Here is a tiny trained network, its code and every weight. The questions are about switching its units off for an input and a class, where a switched-off unit gives its printed mean instead of its output.

import numpy as np


def w(rows, s, z=0):
    codes = np.array(rows[::2]) - 128.0
    scale = np.full(codes.shape[1], s)
    scale[-1] = z or s
    return codes * scale


def f(y):
    return np.maximum(y, 0)


def log_softmax(a):
    a = a - a.max(-1, keepdims=True)
    return a - np.log(np.exp(a).sum(-1, keepdims=True))


def net(x, mask):
    res = np.array(x, float).reshape(1, 2) / 4 @ E
    y = f(res @ A[0][:, :-1].T + A[0][:, -1])
    res = res + np.where(mask, y, B[0][:, -1]) @ B[0][:, :-1]
    return log_softmax(res[-1] @ U[:, :-1].T + U[:, -1])


A, B = {}, {}
E = w([
[90,10,247,4,80,71],'x0',
[68,114,1,30,240,154],'x1',
],0.0099)
A[0] = w([
[123,164,92,225,126,153,109],'n0',
[144,128,219,206,97,121,131],'n1',
[131,147,78,149,102,140,78],'n2',
[139,123,212,174,52,180,75],'n3',
[95,111,24,7,150,136,58],'n4',
[118,107,214,79,131,136,159],'n5',
[174,118,169,166,162,111,98],'n6',
[121,164,86,189,123,103,73],'n7',
[125,150,208,201,77,82,66],'n8',
[92,103,179,104,150,117,72],'n9',
[122,119,155,50,113,148,73],'n10',
[126,125,122,108,112,123,248],'n11',
[106,97,197,43,55,96,81],'n12',
],0.013,0.014)
B[0] = w([
[198,100,123,158,112,156,219],'n0',
[77,118,114,70,117,123,238],'n1',
[161,85,137,136,163,108,154],'n2',
[90,137,133,118,203,156,207],'n3',
[78,131,120,78,224,134,246],'n4',
[152,123,124,167,107,185,229],'n5',
[123,144,116,119,157,115,152],'n6',
[193,91,131,113,150,82,172],'n7',
[92,156,101,124,218,121,209],'n8',
[175,127,94,149,165,105,163],'n9',
[177,106,153,146,170,140,169],'n10',
[59,230,65,161,2,98,249],'n11',
[220,90,111,129,132,96,237],'n12',
],0.032,0.014)
U = w([
[60,138,110,90,185,142,122],'0',
[242,95,96,202,120,128,100],'1',
[59,193,108,198,3,131,254],'2',
[90,116,156,147,107,142,66],'3',
],0.013,0.0076)

Each question gives the input, the list of numbers given to net, and the class t.
The units are the neurons (one row each of A and B). Each row of codes is followed by its name. A weight is (code - 128) times the scale printed after its matrix; where a second scale follows, it is the last column's (A, B and U).
mask holds one flag per neuron, in row order. A switched-off neuron (its flag False) gives its mean, the last column of its row in B, instead of its output. The means were averaged over made-up inputs and are rounded, as every weight is.
A unit's drop is (log p(t) with every unit on - log p(t) with that unit switched off) / (log p(t) with every unit on - log p(t) with every unit switched off).
The circuit of an input: a set's keep is (log p(t) with only the set's units on - log p(t) with every unit switched off) / (log p(t) with every unit on - log p(t) with every unit switched off). Starting from the 12 units with the biggest drops (on a tie, the unit counted first), units are removed one at a time, each time the one whose removal leaves the highest keep (on an exact tie, the one counted first), for as long as the keep stays at least 0.8.
circuit, biggest first: the units of the circuit, biggest drop first
k most important neurons: the k neurons with the biggest drops, biggest first
drop when u is switched off: that unit's drop, to one decimal
input [4,-1], class 1: circuit, biggest first -> [n12]
input [3,-3], class 2: circuit, biggest first -> [n4 n0]
input [8,-7], class 1: 2 most important neurons -> [n12 n5]
input [-7,-7], class 0: 2 most important neurons -> [n1 n8]
input [-5,-5], class 0: 4 most important neurons -> [n12 n1 n8 n3]
input [-6,-6], class 0: 3 most important neurons -> [n1 n12 n8]
input [4,-3], class 1: 3 most important neurons -> [n12 n4 n5]
input [0,3], class 2: 2 most important neurons -> [n8 n3]
input [-6,-7], class 0: drop when n8 is switched off -> 0.3
input [8,-6], class 1: drop when n4 is switched off -> 0.1
input [6,-4], class 1: drop when n12 is switched off -> 4.4
input [-1,2], class 2: drop when n1 is switched off -> 0.0
